Here is a tiny trained network, its code and every weight. The questions are about switching its units off for an input and a target symbol, where a switched-off unit gives its printed mean instead of its output.

import numpy as np


def w(rows, s, z=0):
    codes = np.array(rows[::2]) - 128.0
    scale = np.full(codes.shape[1], s)
    scale[-1] = z or s
    return codes * scale


def f(y):
    return np.maximum(y, 0)


def softmax(a):
    e = np.exp(a - a.max(-1, keepdims=True))
    return e / e.sum(-1, keepdims=True)


def log_softmax(a):
    a = a - a.max(-1, keepdims=True)
    return a - np.log(np.exp(a).sum(-1, keepdims=True))


def net(x, mask):
    ids = ['βδεζηλπψω'.index(c) for c in x.split()]
    T = len(ids)
    res = E[ids] + P[:T]
    u = 0
    for l in range(2):
        r = res
        for j in range(3):
            rows = slice(4 * j, 4 * j + 4)
            q, k, v = (r @ M[l][rows].T for M in (Q, K, V))
            z = softmax(np.where(np.tri(T) > 0, q @ k.T / 4**0.5, -1e9)) @ v
            o = O[l][rows]
            res = res + np.where(mask[u + j], z, o[:, -1]) @ o[:, :-1]
        u += 3
        y = f(res @ A[l][:, :-1].T + A[l][:, -1])
        res = res + np.where(mask[u : u + 16], y, B[l][:, -1]) @ B[l][:, :-1]
        u += 16
    return log_softmax(res[-1] @ U[:, :-1].T + U[:, -1])


Q, K, V, O, A, B = {}, {}, {}, {}, {}, {}
E = w([
[188,111,120,108,218,99],'β',
[181,8,105,107,168,135],'δ',
[164,216,50,200,97,18],'ε',
[161,194,87,179,77,166],'ζ',
[129,116,121,222,95,27],'η',
[173,121,195,47,119,129],'λ',
[128,230,169,183,112,30],'π',
[49,121,205,77,81,178],'ψ',
[199,189,74,159,214,150],'ω',
],0.014)
P = w([
[114,187,125,114,252,85],'0',
[120,173,194,210,156,149],'1',
[103,153,90,31,162,91],'2',
[228,66,175,103,105,189],'3',
[43,186,72,123,236,120],'4',
[168,101,187,150,180,253],'5',
[72,147,84,109,217,133],'6',
[152,104,234,183,85,190],'7',
[79,116,132,88,57,56],'8',
[180,126,194,173,44,150],'9',
[111,86,114,55,103,137],'10',
],0.007)
Q[0] = w([
[62,91,1,98,132,39],'0.h0',
[165,135,94,65,133,137],'0.h0',
[227,82,216,153,129,151],'0.h0',
[120,87,66,64,106,85],'0.h0',
[131,154,166,102,78,115],'0.h1',
[83,85,74,106,192,69],'0.h1',
[55,124,147,207,142,62],'0.h1',
[72,132,119,102,119,115],'0.h1',
[133,180,111,137,180,129],'0.h2',
[145,134,164,168,116,172],'0.h2',
[85,124,208,129,106,163],'0.h2',
[91,79,74,68,123,146],'0.h2',
],0.0091)
K[0] = w([
[75,158,174,66,158,121],'0.h0',
[100,98,254,154,96,85],'0.h0',
[115,99,118,193,104,180],'0.h0',
[72,188,101,102,115,68],'0.h0',
[129,109,146,153,21,108],'0.h1',
[137,48,112,81,57,50],'0.h1',
[49,172,127,91,166,60],'0.h1',
[104,64,113,80,99,105],'0.h1',
[175,98,149,44,95,148],'0.h2',
[186,102,175,121,45,147],'0.h2',
[123,127,160,74,126,130],'0.h2',
[153,114,80,97,149,135],'0.h2',
],0.0092)
V[0] = w([
[121,141,107,163,38,122],'0.h0',
[52,65,119,150,108,91],'0.h0',
[153,129,160,161,110,120],'0.h0',
[170,90,144,149,153,179],'0.h0',
[132,94,136,88,135,72],'0.h1',
[133,137,146,97,126,108],'0.h1',
[105,171,161,63,125,5],'0.h1',
[97,162,144,152,91,152],'0.h1',
[185,135,167,65,128,97],'0.h2',
[49,183,118,149,119,168],'0.h2',
[155,108,83,131,123,148],'0.h2',
[112,115,133,93,126,126],'0.h2',
],0.011)
O[0] = w([
[57,130,199,191,127,96,38],'0.h0',
[150,113,117,123,139,100,1],'0.h0',
[122,43,106,176,142,107,147],'0.h0',
[236,52,122,103,149,139,168],'0.h0',
[82,97,127,158,192,86,126],'0.h1',
[179,187,124,117,171,183,148],'0.h1',
[118,132,118,54,163,143,163],'0.h1',
[121,146,157,181,147,112,90],'0.h1',
[141,175,140,144,135,97,225],'0.h2',
[94,72,89,93,137,111,72],'0.h2',
[147,107,109,102,208,86,104],'0.h2',
[111,45,138,254,109,114,119],'0.h2',
],0.0072,0.0059)
A[0] = w([
[147,111,162,65,210,126,178],'0.n0',
[152,157,28,133,172,200,111],'0.n1',
[129,147,58,157,127,137,122],'0.n2',
[179,97,135,179,124,254,177],'0.n3',
[179,5,223,181,176,186,174],'0.n4',
[201,118,110,66,13,173,163],'0.n5',
[50,187,93,89,184,119,214],'0.n6',
[81,150,108,107,167,24,218],'0.n7',
[165,127,132,67,94,198,6],'0.n8',
[109,104,129,175,68,166,162],'0.n9',
[112,81,95,125,177,202,158],'0.n10',
[127,148,72,167,61,171,168],'0.n11',
[195,172,78,84,81,111,139],'0.n12',
[124,90,88,109,191,35,40],'0.n13',
[68,75,33,154,136,79,193],'0.n14',
[178,13,84,137,173,128,112],'0.n15',
],0.0086,0.0016)
B[0] = w([
[169,172,178,62,125,161,237],'0.n0',
[128,83,100,101,148,115,236],'0.n1',
[95,112,130,137,155,93,168],'0.n2',
[86,150,108,179,139,45,246],'0.n3',
[101,112,102,139,48,49,237],'0.n4',
[120,166,106,127,140,142,255],'0.n5',
[186,103,113,123,70,159,200],'0.n6',
[163,117,197,228,144,109,173],'0.n7',
[153,176,130,153,115,120,215],'0.n8',
[189,148,143,67,192,16,153],'0.n9',
[149,146,172,133,73,113,175],'0.n10',
[116,116,120,163,199,189,168],'0.n11',
[84,104,61,218,195,138,242],'0.n12',
[105,2,133,168,81,205,160],'0.n13',
[115,57,92,20,162,77,145],'0.n14',
[79,162,184,162,48,160,203],'0.n15',
],0.007)
Q[1] = w([
[195,232,103,105,16,112],'1.h0',
[107,116,231,59,200,209],'1.h0',
[61,202,78,108,177,191],'1.h0',
[72,122,204,149,101,69],'1.h0',
[143,190,84,108,131,185],'1.h1',
[18,32,70,156,151,32],'1.h1',
[243,163,184,35,80,189],'1.h1',
[114,2,75,98,180,120],'1.h1',
[203,87,77,231,47,82],'1.h2',
[120,201,80,159,170,54],'1.h2',
[202,4,157,89,188,181],'1.h2',
[163,70,229,155,56,93],'1.h2',
],0.0067)
K[1] = w([
[207,71,100,242,90,140],'1.h0',
[141,6,68,169,187,255],'1.h0',
[224,77,203,95,34,180],'1.h0',
[140,188,153,27,174,134],'1.h0',
[197,156,150,86,119,115],'1.h1',
[166,163,22,136,99,198],'1.h1',
[140,184,123,159,147,232],'1.h1',
[50,103,61,170,164,153],'1.h1',
[73,40,150,162,146,125],'1.h2',
[142,140,66,123,90,75],'1.h2',
[127,54,88,37,130,136],'1.h2',
[148,153,175,156,92,81],'1.h2',
],0.0066)
V[1] = w([
[71,186,131,187,128,184],'1.h0',
[121,64,99,155,169,206],'1.h0',
[105,49,37,219,53,180],'1.h0',
[70,79,188,58,113,217],'1.h0',
[196,186,2,247,138,133],'1.h1',
[122,57,75,71,249,62],'1.h1',
[101,70,172,185,102,114],'1.h1',
[61,79,59,117,58,111],'1.h1',
[171,167,133,161,92,175],'1.h2',
[81,73,143,108,238,197],'1.h2',
[177,175,165,92,216,37],'1.h2',
[166,102,95,217,193,109],'1.h2',
],0.0064)
O[1] = w([
[3,139,109,141,194,149,140],'1.h0',
[142,75,67,175,201,191,77],'1.h0',
[87,79,79,121,115,139,91],'1.h0',
[140,94,143,94,147,167,2],'1.h0',
[103,132,132,150,134,124,216],'1.h1',
[77,131,146,149,130,93,84],'1.h1',
[96,132,141,149,197,126,55],'1.h1',
[114,132,141,84,104,144,27],'1.h1',
[136,170,161,90,161,147,183],'1.h2',
[113,120,173,142,59,141,50],'1.h2',
[171,79,187,117,131,161,188],'1.h2',
[62,202,157,115,146,142,186],'1.h2',
],0.0074,0.0069)
A[1] = w([
[197,129,66,192,128,153,136],'1.n0',
[109,125,137,14,98,228,164],'1.n1',
[208,164,153,142,179,208,93],'1.n2',
[66,133,120,110,71,128,133],'1.n3',
[197,133,148,134,44,122,252],'1.n4',
[65,61,83,107,33,84,153],'1.n5',
[2,142,59,182,140,149,64],'1.n6',
[203,95,58,108,120,85,160],'1.n7',
[177,149,193,154,166,207,188],'1.n8',
[167,117,135,91,223,218,189],'1.n9',
[77,161,100,175,199,129,154],'1.n10',
[125,155,114,96,220,98,131],'1.n11',
[73,148,145,197,221,77,201],'1.n12',
[179,215,128,145,185,116,148],'1.n13',
[137,254,143,182,80,135,208],'1.n14',
[123,58,162,56,125,152,168],'1.n15',
],0.0083,0.0025)
B[1] = w([
[88,61,115,165,204,137,175],'1.n0',
[249,218,114,111,73,161,155],'1.n1',
[118,148,127,165,92,62,194],'1.n2',
[166,141,122,139,223,146,139],'1.n3',
[91,137,121,174,199,176,192],'1.n4',
[159,147,161,54,170,176,154],'1.n5',
[72,164,129,149,63,105,163],'1.n6',
[190,77,100,30,166,151,162],'1.n7',
[156,151,96,194,140,59,184],'1.n8',
[99,137,13,116,2,116,169],'1.n9',
[172,118,191,66,102,136,179],'1.n10',
[193,135,120,40,69,108,162],'1.n11',
[92,88,209,139,58,140,196],'1.n12',
[161,80,75,43,173,139,233],'1.n13',
[104,126,138,126,206,170,250],'1.n14',
[98,168,129,178,90,164,144],'1.n15',
],0.0064,0.015)
U = w([
[162,115,62,255,148,169,130],'β',
[178,70,157,105,157,225,252],'δ',
[102,176,106,154,108,53,210],'ε',
[40,227,17,205,193,192,206],'ζ',
[187,76,168,143,109,91,171],'η',
[162,189,111,56,117,80,25],'λ',
[186,135,154,174,239,140,76],'π',
[153,187,140,159,118,221,41],'ψ',
[98,122,17,64,186,92,97],'ω',
],0.0064,0.0013)

Each question gives the input, a string of symbols that net reads in full, and the target symbol t.
The units are the heads (4 rows each of Q, K, V and O) and the neurons (one row each of A and B). Each row of codes is followed by its name. A weight is (code - 128) times the scale printed after its matrix; where a second scale follows, it is the last column's (O, A, B and U).
mask holds one flag per unit, layer by layer, with each layer's heads first. A switched-off unit (its flag False) gives its mean, the last column of its rows in O or B, instead of its output. The means were averaged over made-up inputs and are rounded, as every weight is.
A unit's drop is (log p(t) with every unit on - log p(t) with that unit switched off) / (log p(t) with every unit on - log p(t) with every unit switched off).
The circuit of an input: a set's keep is (log p(t) with only the set's units on - log p(t) with every unit switched off) / (log p(t) with every unit on - log p(t) with every unit switched off). Starting from the 12 units with the biggest drops (on a tie, the unit counted first), units are removed one at a time, each time the one whose removal leaves the highest keep (on an exact tie, the one counted first), for as long as the keep stays at least 0.8.
units of the circuit, in order: the units of the circuit, biggest drop first
unit that matters most: the unit with the biggest drop
k most important neurons: the k neurons with the biggest drops, biggest first
which heads matter: for each layer, one digit per head in row order, 1 if its drop is at least 0.15 and else 0, layers parted by /
drop of u: that unit's drop, to one decimal
input ζ ψ η ζ λ δ, target ε: units of the circuit, in order -> (0.n3 0.n4 0.n15)
input π λ λ ε, target π: unit that matters most -> 0.h1
input ζ ω ζ λ λ λ ζ ε, target π: units of the circuit, in order -> (0.n4 1.n9 1.n14)
input ε ω ω ω, target ζ: units of the circuit, in order -> (1.h0 0.n12)
input λ ω ε β δ, target δ: which heads matter -> 010 / 001
input λ λ ψ δ ζ δ λ ζ, target ω: 4 most important neurons -> (0.n4 0.n15 0.n9 1.n13)
input λ ω ε ω ε ζ δ δ, target ε: which heads matter -> 010 / 111
input λ λ ω δ β λ ω δ λ ε, target ω: 2 most important neurons -> (0.n15 0.n4)
input ω λ ω δ ω β, target ω: which heads matter -> 110 / 001
input λ δ λ β λ λ ψ η, target π: which heads matter -> 000 / 100
input λ λ π ψ, target π: 2 most important neurons -> (1.n9 1.n4)
input ζ λ ω β δ δ λ λ, target ω: 3 most important neurons -> (0.n4 0.n3 0.n15)
input π λ ψ λ ω λ ψ λ, target π: 2 most important neurons -> (1.n9 1.n4)
input ψ ω λ ω ω ψ, target ζ: which heads matter -> 110 / 000
input η δ ε ζ λ ω ζ ω λ δ, target ζ: which heads matter -> 000 / 000
input β ζ ω, target ω: which heads matter -> 101 / 000
input δ ω ζ λ, target ζ: which heads matter -> 010 / 000
input λ δ π δ ω, target ω: which heads matter -> 000 / 000
input λ λ ζ ζ, target π: which heads matter -> 010 / 000
input π λ ψ ε ψ, target ψ: which heads matter -> 010 / 000
input ψ λ δ, target δ: unit that matters most -> 1.h2
input ζ ω ψ β λ λ λ π, target π: which heads matter -> 000 / 000
input ω π η ψ ω λ ω λ δ ζ, target π: unit that matters most -> 0.n9
input β δ ζ ζ ω ψ, target ε: 2 most important neurons -> (0.n4 0.n3)
input ψ ω ε δ, target ζ: 2 most important neurons -> (0.n15 0.n3)
input λ π ε λ η, target η: 2 most important neurons -> (0.n7 0.n14)
input ε λ β, target β: 2 most important neurons -> (0.n13 0.n4)
input η δ ζ ω ψ ε β, target β: drop of 0.n7 -> 0.2
input λ ζ ω ψ δ λ η, target η: drop of 1.n14 -> 0.2
